Here is a tiny trained network, its code and every weight. The questions are about switching its units off for an input and a class, where a switched-off unit gives its printed mean instead of its output.

import numpy as np


def w(rows, s, z=0):
    codes = np.array(rows[::2]) - 128.0
    scale = np.full(codes.shape[1], s)
    scale[-1] = z or s
    return codes * scale


def f(y):
    return y / 2 * (1 + np.tanh(0.7978845608 * (y + 0.044715 * y**3)))


def log_softmax(a):
    a = a - a.max(-1, keepdims=True)
    return a - np.log(np.exp(a).sum(-1, keepdims=True))


def net(x, mask):
    res = np.array(x, float).reshape(1, 3) / 4 @ E
    y = f(res @ A[0][:, :-1].T + A[0][:, -1])
    res = res + np.where(mask, y, B[0][:, -1]) @ B[0][:, :-1]
    return log_softmax(res[-1] @ U[:, :-1].T + U[:, -1])


A, B = {}, {}
E = w([
[146,6,134,153],'x0',
[220,176,195,187],'x1',
[220,125,104,19],'x2',
],0.012)
A[0] = w([
[124,191,156,152,93],'N1',
[149,168,118,57,157],'N2',
[4,86,129,162,251],'N3',
[145,9,144,127,172],'N4',
[116,98,176,105,184],'N5',
[137,170,129,164,157],'N6',
[161,141,110,104,59],'N7',
[137,99,116,127,108],'N8',
[128,100,100,95,152],'N9',
[164,97,133,97,233],'N10',
[47,105,157,149,47],'N11',
[128,101,112,107,130],'N12',
[88,159,116,10,129],'N13',
[145,164,157,34,97],'N14',
],0.015,0.0024)
B[0] = w([
[154,126,215,158,181],'N1',
[145,159,96,44,197],'N2',
[156,196,18,211,248],'N3',
[103,5,143,165,218],'N4',
[123,109,121,135,143],'N5',
[145,147,191,143,169],'N6',
[165,133,104,106,155],'N7',
[122,101,120,126,141],'N8',
[95,112,100,115,164],'N9',
[185,91,126,123,176],'N10',
[131,185,61,150,190],'N11',
[107,102,117,116,150],'N12',
[41,150,143,98,216],'N13',
[168,128,91,38,199],'N14',
],0.029,0.015)
U = w([
[162,191,78,188,208],'0',
[142,120,145,106,14],'1',
[84,174,140,27,108],'2',
[144,5,95,171,121],'3',
[234,135,101,56,116],'4',
[147,142,149,111,6],'5',
[207,182,238,163,255],'6',
],0.011,0.0046)

Each question gives the input, the list of numbers given to net, and the class t.
The units are the neurons (one row each of A and B). Each row of codes is followed by its name. A weight is (code - 128) times the scale printed after its matrix; where a second scale follows, it is the last column's (A, B and U).
mask holds one flag per neuron, in row order. A switched-off neuron (its flag False) gives its mean, the last column of its row in B, instead of its output. The means were averaged over made-up inputs and are rounded, as every weight is.
A unit's drop is (log p(t) with every unit on - log p(t) with that unit switched off) / (log p(t) with every unit on - log p(t) with every unit switched off).
The circuit of an input: a set's keep is (log p(t) with only the set's units on - log p(t) with every unit switched off) / (log p(t) with every unit on - log p(t) with every unit switched off). Starting from the 12 units with the biggest drops (on a tie, the unit counted first), units are removed one at a time, each time the one whose removal leaves the highest keep (on an exact tie, the one counted first), for as long as the keep stays at least 0.8.
circuit, biggest first: the units of the circuit, biggest drop first
most important unit: the unit with the biggest drop
k most important neurons: the k neurons with the biggest drops, biggest first
drop of u: that unit's drop, to one decimal
input [-5,-4,6], class 2: circuit, biggest first -> N13
input [-5,8,3], class 6: 2 most important neurons -> N1; N6
input [-6,5,2], class 4: 2 most important neurons -> N14; N2
input [1,3,2], class 4: circuit, biggest first -> N3; N13
input [-2,7,3], class 4: 4 most important neurons -> N14; N2; N7; N13
input [-6,7,3], class 4: 3 most important neurons -> N14; N2; N7
input [-8,3,1], class 2: 3 most important neurons -> N2; N14; N3
input [-3,1,2], class 2: 2 most important neurons -> N3; N10
input [7,-2,-7], class 0: 2 most important neurons -> N3; N11
input [7,6,-6], class 3: drop of N4 -> 7.3
input [4,7,-1], class 3: drop of N4 -> 0.2
input [-4,-4,4], class 2: drop of N12 -> 0.0
input [3,-8,-3], class 0: drop of N3 -> 5.2
input [-6,-1,4], class 2: most important unit -> N13
